Each row of numbers belongs to one of the elements below and depends on some of the facts about them. Some rows are named. Which element is each other row?

Some elements and their rows:
[-25   1   0  25  14  25 -36   9  17  -8  -2  10  20  -4 -12  -8  18 -16
 -12   1   0  32   0  14 -15 -16 -13  28  22] : J_488
[-17   0   4  27   8  24 -40   2  14 -12   1  20  13   3 -10  -3  19 -15
  -9   4 -11  28  11  14 -18 -13 -10  32  27] : J_632
[  3 -14   0 -16 -17  -9 -25 -33   2 -11  12 -16  43 -37  36  18  12  11
  -1 -14  34  -8   5  20  -6  17  -7 -28 -22] : J_411
[ 34  19  29  -2  11   8  18   5  -5   5   6  -4 -26  13   2 -10  -2   0
   8  22  10 -24   0  15  20  14  15 -24  -7] : J_695
[ 33  19  34  -4   8  -5   7  10   3  14  -3  -1 -36  19 -17  -1 -11   8
 -13  -3  -4 -25   5  -9  21  29 -25 -45  23] : J_730
[-20 -13 -38  -1 -11 -25   8  -3 -15 -11 -10  18  -3   5  14  -1 -11  11
  16 -15 -32   6 -16 -16 -14 -12  28   1 -25] : J_372
[ 37  27  28  -8   3   5  26   8  -6  11   6 -11 -28  11  -3  -7   2  -2
   2  26   0 -16  18   5  15  12  -4  -7   9] : J_89
[-12 -10 -62 -16 -26 -25  18  21  -2  -6  -3  -3   0  31   1   6  -6  13
   4 -13   6   8 -12 -39 -33 -25   6  20 -16] : J_615
[-33   0   5  19  17  30 -29   7   9  -7  -4   3  16  -9 -22  -8  10  -7
 -12   4   5  36  -5  23 -12 -19 -20  36  22] : J_981
[ 33  27  26  -2   5   3  18   9 -11  15   8 -15 -21  11  -1 -10  -1   0
  -2  30   4 -18  14   8  17   8   0 -17   8] : J_530
[-18 -12 -39   4 -11 -24  13  -4 -17 -14 -10  20  -5   6  15   1 -11  12
  17 -15 -31   5 -16 -13 -16 -14  29   0 -26] : J_183
[ 14  25  23 -18  11  12  30  17 -10  14   7 -35 -21   6 -18 -12  -4   6
  -4  24  24 -10   4   4  19   9 -14  -7  -2] : J_226
[-16 -10 -47   1 -17 -27  11   1 -21   0  -9   5  -3   8   9   0 -11  10
   7  -8 -42  14  -1 -25 -18 -14  14   8 -12] : J_686
[-38  -9 -41 -13  -6 -18  28   0 -24  -5 -11 -16   3  -5 -13  -5 -18  22
   7  -9 -20  23 -15 -22 -12 -24   3  20 -20] : J_234
[-18  -9 -43  -4 -17 -30  14  -3 -19  -2 -10   8   0   7   7  -1 -10   8
  11  -5 -42  11   0 -26 -18 -14  13  12  -9] : J_651
[ 18  25  24 -11  14   8  25  14 -10  11   3 -22 -21   4 -13 -12  -1  -5
  -2  22  15 -15  12  -9  21  11  -9 -21   5] : J_69
[-27 -39  32  11  20  29 -67  -4  24 -32 -15  55   0   6 -20  -1   2   2
 -12 -30 -21  -1   1   7 -21  18   5  17  34] : J_947
[-11  -4  -2 -26 -15  -6 -15 -29  -8   2  13 -41  49 -51  24  10  13   7
  -7  -2  28   2  19   8  -6  14 -26  -6 -14] : J_744
[ -7  -8 -14 -15  -6  -8 -35   1   7  24   2 -25  58 -64  29  11  10   3
  -5 -14  31 -18   4  20  -1  35 -13 -35 -49] : J_265

Facts:
brusku: points at; trigripul: is of sort; bedu: refers to
J_15: bedu J_10
J_368: brusku J_615; trigripul a
J_320: brusku J_430; trigripul c
J_38: brusku J_947
J_503: brusku J_16 J_609 J_830; trigripul a; bedu J_726 J_569 J_182
J_932: trigripul a; bedu J_410 J_434 J_10
J_830: trigripul a
J_148: brusku J_430 J_917; trigripul b
J_282: bedu J_361
J_43: trigripul b
J_430: brusku J_917 J_823; trigripul a
J_585: brusku J_320; trigripul a
J_404: brusku J_16 J_947; trigripul a; bedu J_579 J_829
J_499: brusku J_460; trigripul c
J_360: brusku J_997 J_947 J_331 J_823; trigripul a; bedu J_84
J_226: brusku J_661 J_615 J_357; trigripul a
J_865: trigripul b
J_269: brusku J_585 J_119; trigripul b
J_93: trigripul a; bedu J_488 J_462
J_304: trigripul a
J_485: trigripul a; bedu J_182
J_265: brusku J_823; trigripul c; bedu J_777 J_686 J_38 J_937
J_791: brusku J_842; trigripul c
J_947: trigripul b; bedu J_304 J_829 J_297
J_431: brusku J_949; trigripul b; bedu J_390
J_410: trigripul a
J_162: brusku J_862; bedu J_255 J_605 J_488 J_555 J_43 J_659
J_3: brusku J_557 J_947 J_555; trigripul a; bedu J_579 J_829
J_868: trigripul a
J_74: trigripul a
J_826: bedu J_998 J_430 J_530 J_868
J_215: brusku J_265 J_361; bedu J_779
J_616: brusku J_947; trigripul a
J_710: trigripul b; bedu J_588
J_268: brusku J_430 J_320; trigripul a
J_569: brusku J_410 J_431 J_823
J_131: brusku J_357; trigripul b; bedu J_304
J_997: brusku J_949 J_732 J_361 J_119; trigripul c; bedu J_320 J_588 J_152
J_778: brusku J_430; trigripul a; bedu J_809 J_43 J_487
J_804: trigripul b
J_89: trigripul a
J_591: trigripul c
J_861: brusku J_823; trigripul c; bedu J_390 J_327
J_730: brusku J_947; trigripul a
J_390: trigripul b
J_661: brusku J_119; trigripul a
J_254: brusku J_16 J_947; trigripul c; bedu J_605 J_368
J_668: trigripul a; bedu J_868 J_804 J_361 J_782
J_16: brusku J_119; trigripul a
J_777: trigripul a
J_411: brusku J_360; trigripul c; bedu J_530
J_446: trigripul b; bedu J_458 J_981
J_471: trigripul a; bedu J_616 J_981
J_530: trigripul a
J_424: brusku J_265 J_744; trigripul b; bedu J_89 J_79 J_10
J_69: brusku J_357 J_865; trigripul a
J_84: brusku J_917 J_471
J_937: trigripul b
J_483: bedu J_274 J_368
J_183: bedu J_92
J_386: trigripul a
J_336: bedu J_632 J_830 J_809 J_462
J_497: brusku J_615 J_3; bedu J_520 J_488
J_560: trigripul c; bedu J_458 J_368
J_372: bedu J_234
J_487: brusku J_38; trigripul b
J_949: brusku J_430 J_560; trigripul c; bedu J_804
J_472: trigripul b; bedu J_557 J_937 J_782
J_986: trigripul a; bedu J_605 J_69
J_679: brusku J_557 J_823; trigripul c; bedu J_84 J_304
J_555: brusku J_661; trigripul b
J_462: trigripul b
J_181: trigripul b; bedu J_410 J_937
J_274: brusku J_997 J_917; trigripul a
J_726: brusku J_557 J_431; trigripul a
J_460: brusku J_917; trigripul c
J_152: trigripul a
J_862: brusku J_320 J_119
J_520: brusku J_92; trigripul b
J_434: brusku J_823; trigripul a
J_732: brusku J_320; bedu J_557
J_704: bedu J_591
J_981: brusku J_661 J_152; trigripul b
J_823: brusku J_947; trigripul b; bedu J_638 J_361
J_632: trigripul b
J_474: bedu J_74
J_808: brusku J_809; trigripul a; bedu J_10 J_569
J_842: brusku J_555; trigripul a
J_297: trigripul a
J_605: brusku J_659
J_327: brusku J_917 J_331; trigripul a
J_757: trigripul b
J_255: trigripul a
J_458: brusku J_609 J_585; trigripul a
J_609: brusku J_917
J_488: brusku J_431 J_503; trigripul b
J_779: trigripul b
J_234: brusku J_661
J_119: brusku J_947; trigripul b; bedu J_638
J_659: brusku J_744
J_917: brusku J_947 J_119; trigripul a
J_193: brusku J_331 J_357; trigripul b; bedu J_998 J_79 J_659
J_557: brusku J_254 J_661 J_361; trigripul c
J_309: trigripul c
J_716: bedu J_325 J_361
J_357: brusku J_254 J_947 J_152 J_823; trigripul c
J_331: brusku J_265 J_917; trigripul a
J_695: trigripul a; bedu J_862
J_782: trigripul a
J_92: brusku J_947 J_119; trigripul b
J_579: trigripul b
J_14: trigripul a; bedu J_605
J_829: brusku J_865
J_423: brusku J_560; trigripul b; bedu J_410 J_726 J_791
J_809: brusku J_92
J_10: trigripul a
J_744: brusku J_265 J_830 J_361 J_865; trigripul c
J_615: brusku J_320

Rows to name:
No name comes twice in this set of rows, the named rows included.
[-45   2   8  10  19  36 -27   8   6 -11  -7  -9  18 -15 -31  -9   9  -7
  -9   2  18  44  -9  20 -12 -21 -27  38  20] -> J_555
[-28  -9 -40  -5  -9 -24  24   4 -20   1 -10  -6   5  -3   1  -1 -12   9
  10  -7 -28  13 -10 -32 -11 -17   6  13 -16] -> J_659
[-33 -32 -35 -25  -7 -10   8   2 -22  -7 -10  11   0   4  -5  -4 -16  17
   9 -13 -37   0   6 -43 -22  -8  23  32  -6] -> J_829
[ 32 -10 -32 -31 -37  -9 -18  -5  23  -6  22 -33  52   0  34  25  21   0
 -15  -9  65 -14  19 -12 -28  -1 -21  -5  -9] -> J_320
[-29 -17  30  29   4  19 -51 -17  32 -13   1  39 -16  11 -27  13  -8   3
 -14 -49  10  22 -40  16  -9  -4 -26   7  29] -> J_119
[ 43  23  11 -19  -4   6  25  30   9   4  11 -25 -23  40 -10  -1   3   0
  -9  22  47 -21   5  -6   3  -2  -5  -5   8] -> J_585
[-13  -8  15 -13   5 -19 -34 -45   2 -43 -13 -13  28 -31  30  31  24   4
   3 -33  35  -7 -14 -20   0  26 -33 -77  -8] -> J_254
[ 42  12  14  -5   9  10  22  25  13   8   5  -8 -15  20   0  -4  -3  -9
   1  14  34 -31   1   0  26   1  15 -21 -10] -> J_778
[ 12  19  37 -22  13  11  39   2 -12  -4   2 -46 -31  11 -29  -7 -20  22
  -8  17  34   3  -7   9  26 -11 -19  -5  16] -> J_661
[-17 -31   1 -38  -3   8 -43 -11   5  -5   5 -16  53 -52  22   8   4  18
  -3 -15  29 -28  17   8 -10  38   2 -18 -29] -> J_679

The same elements again, as new rows of numbers:
Known rows:
[  1  13  14  -9 -13  22 -33 -43 -21  36   3 -13  25  -5  -4 -18   0 -24
   5 -51 -14  20  -2  14   5 -11  26  24  11  14  14  13 -28  -1  -7   8
  23  16  58 -25   3  22  18  -8  15  36 -24   1   4  17] : J_423
[ -2 -10 -38  -3  -4  -4  11  25  -5 -26 -28  16 -13 -20   7  11 -61  -9
  21 -34 -22 -20  25  22  -5 -12 -11  -1  -1  15   9 -10 -30   4 -23  15
   2 -21  23 -14 -28  11  -1  20   5 -12 -48  32 -20   3] : J_474
[ 10 -47  -9  36  -4  34 -45  19   4  34  17 -29 -12 -10  21  -2  16  24
  -3 -14 -15  12  -2  11   0  -8  -6  -6 -11   8   3  11   1 -26  21  18
   7 -29 -13  20  16   2  -9  19   3  33  -4  18  -8  19] : J_791
[ 22  42   7   6 -25 -14  -6 -32 -26 -10   0 -48  24  -6   9  -9  18   6
   2 -35 -14  16   8  -7   2  11  13  22 -20 -29  12  -6 -45  25   0  10
  25 -19  44 -17  -7  12   5   3  13  26  13  16 -16  28] : J_520
[ 17 -18 -30  10 -16  -9   6  17  14 -26 -19  28 -16 -12  -6  20 -68 -19
  23 -25 -11 -16  26  12   5 -22 -13 -19   3  11   9   0 -29  13 -21  16
   9 -26  24 -14 -35   7   2  17   6 -15 -61  27 -21   3] : J_716
[ 10  30  36   9 -13  -5 -10 -15 -26  -6 -12 -23  43   4  27  -1 -17   6
   4 -59 -38  15  14   5  -3   2  12  23   1  -7 -14   5 -35   7  -6   9
  17   0  38   8  12   3   2 -19  24  26  -3  20 -24  13] : J_390
[  1  23  16  -5   8  -8  14 -12  24  11   3  15  -7   6  18 -13 -47   1
  32 -21  11 -27   8 -28 -30  -8  21 -15  -8 -13 -11 -10   0   4   4  10
   7   1  12   3  26  -1 -27  -7 -50   9  20  -8  10 -19] : J_10
[-14  35   6   4  12 -14  25  17  22   4   8  15   5  15  -3  -2 -34 -11
  36 -25  -3 -24  17 -21  -1   8  14 -33  -1 -11 -11 -13  -4  -6   5  -2
  19   2  -1  29  13  -9 -20   9 -39   1  24  22   1  -3] : J_297
[ -6 -37  -2  40 -11  33 -43 -12  -1  18  40 -15 -11 -16  -2 -16  33  12
   3 -11 -22  26 -10  10   2 -22 -16   0  11  20  -1  20 -16 -28  15  11
  10 -24 -13  22  -3  -4   0  38  19   5   7  52  -9  16] : J_861
[  8  24  32   6  -7 -27  21 -16  28   7   9  26  -3   7   1   6 -47  -6
  38 -15   6 -21   5 -34 -14 -14  15 -29  -1 -15 -18  -8  -1   5   9  10
  17  -6   8   8  12  -8 -20  -1 -47  -7  16  11  -1 -18] : J_530
[-25  44  10  -9 -10 -14   9 -57  26  35  19  23 -16  -6 -38 -31 -13 -28
  47  -6  11 -10 -19 -31   0 -17  28 -17   8  -4   5 -21 -19  -3   4   9
  19  -8  17 -15  -7  10   3  29 -42  -4  20  25  18 -10] : J_778
[  4  -7 -43   2  -9   1   9  26  -2 -24 -28  21  -8 -18   1   7 -59 -13
  21 -32 -18 -16  25  18  -8 -10  -9  -7  -3  12   5 -11 -30   6 -20  14
   3 -21  28 -13 -28  11  -3  15   6 -12 -46  35 -15   1] : J_183
[ -9   0 -53   7 -15  18   3   2  -1 -29 -27   3 -16 -22  11   9 -36   3
  14 -13 -11  -7  13  -1  29  -5 -34   3 -19  -6  13 -26 -29  18  -6  26
 -13 -34  17 -16 -31   4  13   5 -15  -3 -41  14  -8  15] : J_234
[ 28  31  24  -2 -23 -13 -16 -11 -20  -7 -12 -31  39  -1   0   0  -8  -3
  13 -35 -21  15   4   0 -11   4  18  14  -7 -11 -13   4 -36  21 -10  11
  16 -10  49   0   3  14 -14 -16  29  35  11  18 -20   5] : J_43
[-25  49  14  13  -8 -14   5 -26  19  19  22  10 -13   1   4 -39 -26  -2
  29 -11  -5  -3   4 -47 -11 -10  -4 -30  11 -18   6   2 -13   0  19   4
   3  -7   5  -3  15  -4  -5   0 -39 -12  18  25  21   1] : J_16
[ 11  27  32   7 -15  -4 -15 -11 -23   7  -7 -23  38   0  19  -2 -10  -4
   9 -57 -34  18  15  12  -7   3  16  10   6  -7  -7   8 -35   3  -1   9
  19   5  40  -1   9  12   0 -14  24  29  -9  26 -23  16] : J_757
[-30  52  23   1 -12 -25   6 -43  12  28  24  16 -22  -2  -1 -51 -38  -4
  31  -8  -6  -7   2 -47 -19  -9  10 -24  19 -16  16   8 -12   2  17  -7
   8  -1  11  10   3  -6  -2   4 -28 -17  20  24  13   2] : J_917
[  7 -50  -1  44 -21  28 -59  -4  10   9  33 -22 -12 -15  10 -10  16  22
  -4   6 -11  27  -8 -11  19 -24 -24  -4  12   6   1  19  -3 -12  29  13
   1 -28 -13  33   7 -14  -6   0  18  16  -1  17 -17  19] : J_557
[  6 -43 -11  37  -4  42 -47 -14  -4 -17  51 -17   2 -19  -1   0  45  14
   3 -10  -7  23  -8   0  -2 -27 -23  12  17  24 -22  18 -27 -23  11  12
   4 -20  -4  32   4 -10 -17  21  30   2  14  39  -9   9] : J_744

Which element is each row?
No name comes twice in this set of rows, the named rows included.
[-33  41  25  -2  -6   0  21 -53  17  34  16  24 -20   0 -15 -14 -20 -10
  36 -11   2 -12 -12 -27  13 -13  21  -7   3 -14  12 -25 -10  -6  10  10
  20  -3  -1   6  -4  -5  17  21 -50  -3  14  14   7  -3] -> J_268
[  1  42  22  11 -22  -7 -11 -30 -34  -1   2 -39  28  -2  31 -18   1   5
  -8 -42 -32  25  14 -10   1  13   4   9  -4 -31  21   6 -35  19  10   3
  18  -9  36  -9   0   7  14  -7  17  23   6  21 -17  34] -> J_92
[  2 -44  18  32 -29  10 -53 -19  12  45  38   5 -18 -13 -13 -14   6   1
   3   6 -15  28 -21   5  22 -35  -4 -14  30  29  11  27  -4 -25  13   6
  19 -25  -9  38 -15  -5   5  18  42   6 -18  34 -20  10] -> J_949
[ -7  40  -5  11   2   3  17 -48  21 -17  24   6  -6 -10 -12  -3  14   1
  35 -13  23  -7  -8 -49 -13 -15  -5  -1  -5 -23 -26 -33 -25  16   9  22
   2 -15  13 -16  19  -9 -16  10 -64 -12  45  23  18 -17] -> J_69
[-18  34  22   4 -27  13 -43 -40 -20  27   2 -11  40  -5 -12 -22  -7 -14
   7 -36 -32  35  -7  -5  18  -6   3  19  33   7  -2  19 -36  -2   1   7
   9  16  46  -4  -1   9  18 -31  35  22 -18  25  -2  21] -> J_431
[ -5 -19 -33  -4 -24  -1 -11 -14   6 -13 -12  24 -32 -21  -8  -8 -60 -17
  20  -5  -5  -5   6   7  22 -22 -13  -7   9  14  34  -2 -25  14 -15  10
  -1 -19  27 -13 -46   6  24   7   7 -14 -63   4  -3  11] -> J_732
[-29  39   4  17  -1  13  20 -40  29  27  14  12 -15   0   8   0  -6  -1
  29 -20   5 -10  -2 -34  13 -12  -3 -16  -9 -30  -5 -31  -4  -1  19  20
   7 -15  -2 -12  15  -7   9  12 -78   3  22  21  19   4] -> J_226
[  3 -25 -55 -15  -4  36 -10 -27  -8 -47 -15   4 -21 -28  -5  12 -25  -7
  13 -11  13 -18   0  11  20 -22 -17  37 -11   9  14 -33 -33  23 -23  22
  -6 -19  33 -14 -33   8   9  11 -16   1 -32 -26  -1   3] -> J_569
[-13  30  17  -3   1   3 -15 -31  20  15  13  21 -13  -1   9 -34 -40  -3
  31  -3  15 -17  -8 -44  -9 -22   4  -8  14  -7  -1  -3   0   5   9   5
  -2  10  17   7  24  -9 -15 -20 -41   3  11 -13  23 -16] -> J_410
[ -2  -5 -54  -8 -10   2  15  -3 -13 -68  -7  -5 -19 -14  -4  17 -39 -13
   9 -15  -4 -20  21  21  22  -5 -11  13 -21   0  36 -32 -42  26 -14   0
  11 -26  18  16 -59   1  12  36   4 -13 -23   1 -25  21] -> J_84
[-26  42  -9  12  10  -5  29 -20  20   9  34  -1 -13   8  -5 -13   6 -18
  29 -25  13 -10  15 -25   8   3   2 -38  -8 -23  14 -18 -14  -2  20   2
  25  -6  -1  -3   1  -2   5  27 -67 -10  33  24  21  19] -> J_404
[ 14 -21 -47 -12  -1   3  -3  21   0 -23 -24  10 -15 -18   5   2 -57 -11
  20 -30  -3 -21  27  21 -14 -17   3  -5  -9  15  17  -3 -29   6 -23  11
   0 -16  37 -25 -22  22 -10  12   1   2 -51   6  -3   2] -> J_15
[ -8   5 -55 -13 -22 -14   4 -10   7 -12 -21   9 -24 -29 -35  -8 -27 -21
  27  -7  -7 -11   5  11  11 -20   5  -2 -11  13  26 -21 -36  12 -20  17
   3 -42  37 -42 -51  32   8  36   5  -8 -44  32  -1  11] -> J_162

The same elements again, as new rows of numbers:
Some elements and their rows:
[ 44  13  -1  33  42  25 -12  21  15 -16   6 -16  20] : J_998
[ 13  13  15  24  20  33   4  -2  26  -9 -41  -1  20] : J_605
[  3 -23  -3  13 -21  -1  26  -7  -9 -12  19   9  -2] : J_14
[-18 -24   1   5 -18  14  11  -8   9  -3  -5  12   6] : J_331
[ 36   7  -2  28   8   5  -1   3  -8  -8  11 -18  10] : J_474
[ 17 -34 -21  12  -1   2   1  26  -2 -25  37   3 -18] : J_668
[ 45  11  12  21  13  10  10   3  -9  -9  13 -28   8] : J_15
[ 38  16  25  51 -28  -8  14 -24   5  18   3 -10 -31] : J_560
[ 33  -2   0  26 -12 -10  16  -6  -7  -9   9 -17   3] : J_483
[-18 -16  14   7  -7  26   7 -22  21   7 -23   3   5] : J_726
[ 42  22  37  44  28  23 -18  -8  30  19 -13  -3 -20] : J_557
[ 17  45   4  20   7   6 -10   3  23 -15 -57  49 -30] : J_488
[ 45  29  25  28  -1   7   6 -23  -1  -5 -20 -17   8] : J_497
[  2 -18  -9  22   2  29  -4  -4   5  -4  -5  15  29] : J_304
[  1  23  11  14 -18 -16  -1 -15  11  -4 -50  41 -43] : J_981
[ 25  27  10  -8 -17   6   8  10  -6 -18 -37  35 -63] : J_424
[ 38   2   1  27   9   9   0   3  -6 -10   6 -22  13] : J_704
[ 24  48  24  31  -6   6  10   5  -7  -5 -39  36 -60] : J_555
[  2 -28  -2   6 -14   7  22  -5 -10  -5  27  -2   0] : J_485

Which element is each row?
No name comes twice in this set of rows, the named rows included.
[ 37  23  13  36  35  15  -1  -5  11  -3 -14  -2  33] -> J_809
[ 41  26  46  40   5  12   2 -17  13  21 -11   5 -19] -> J_357
[ 37   1  -7  29  30  12 -11   8  14 -11   7 -25  18] -> J_686
[-21 -16   4  21 -20   0  18 -31  19   8 -16  12  11] -> J_368
[ 32  13  11  23  28  20  -1   6  11   0   0 -18  23] -> J_182
[ 50  28  50  37  23   8   2 -18  12  29  -5  -5 -13] -> J_791
[ 56   7  -5  26  20   7  -2  25  -5 -24  26 -27  -2] -> J_826
[ 32  22  -6   5  -2  -9   2  31 -11 -16   1  24 -61] -> J_181
[ 16  20 -13  22 -23   6 -12  28  -8 -23 -17  25 -81] -> J_823
[ 54  23   3  29   3   9  11   5 -17 -14   9 -18   9] -> J_336
[  1 -14  17  15 -36  10  12 -29 -12   0  -8   2   5] -> J_3

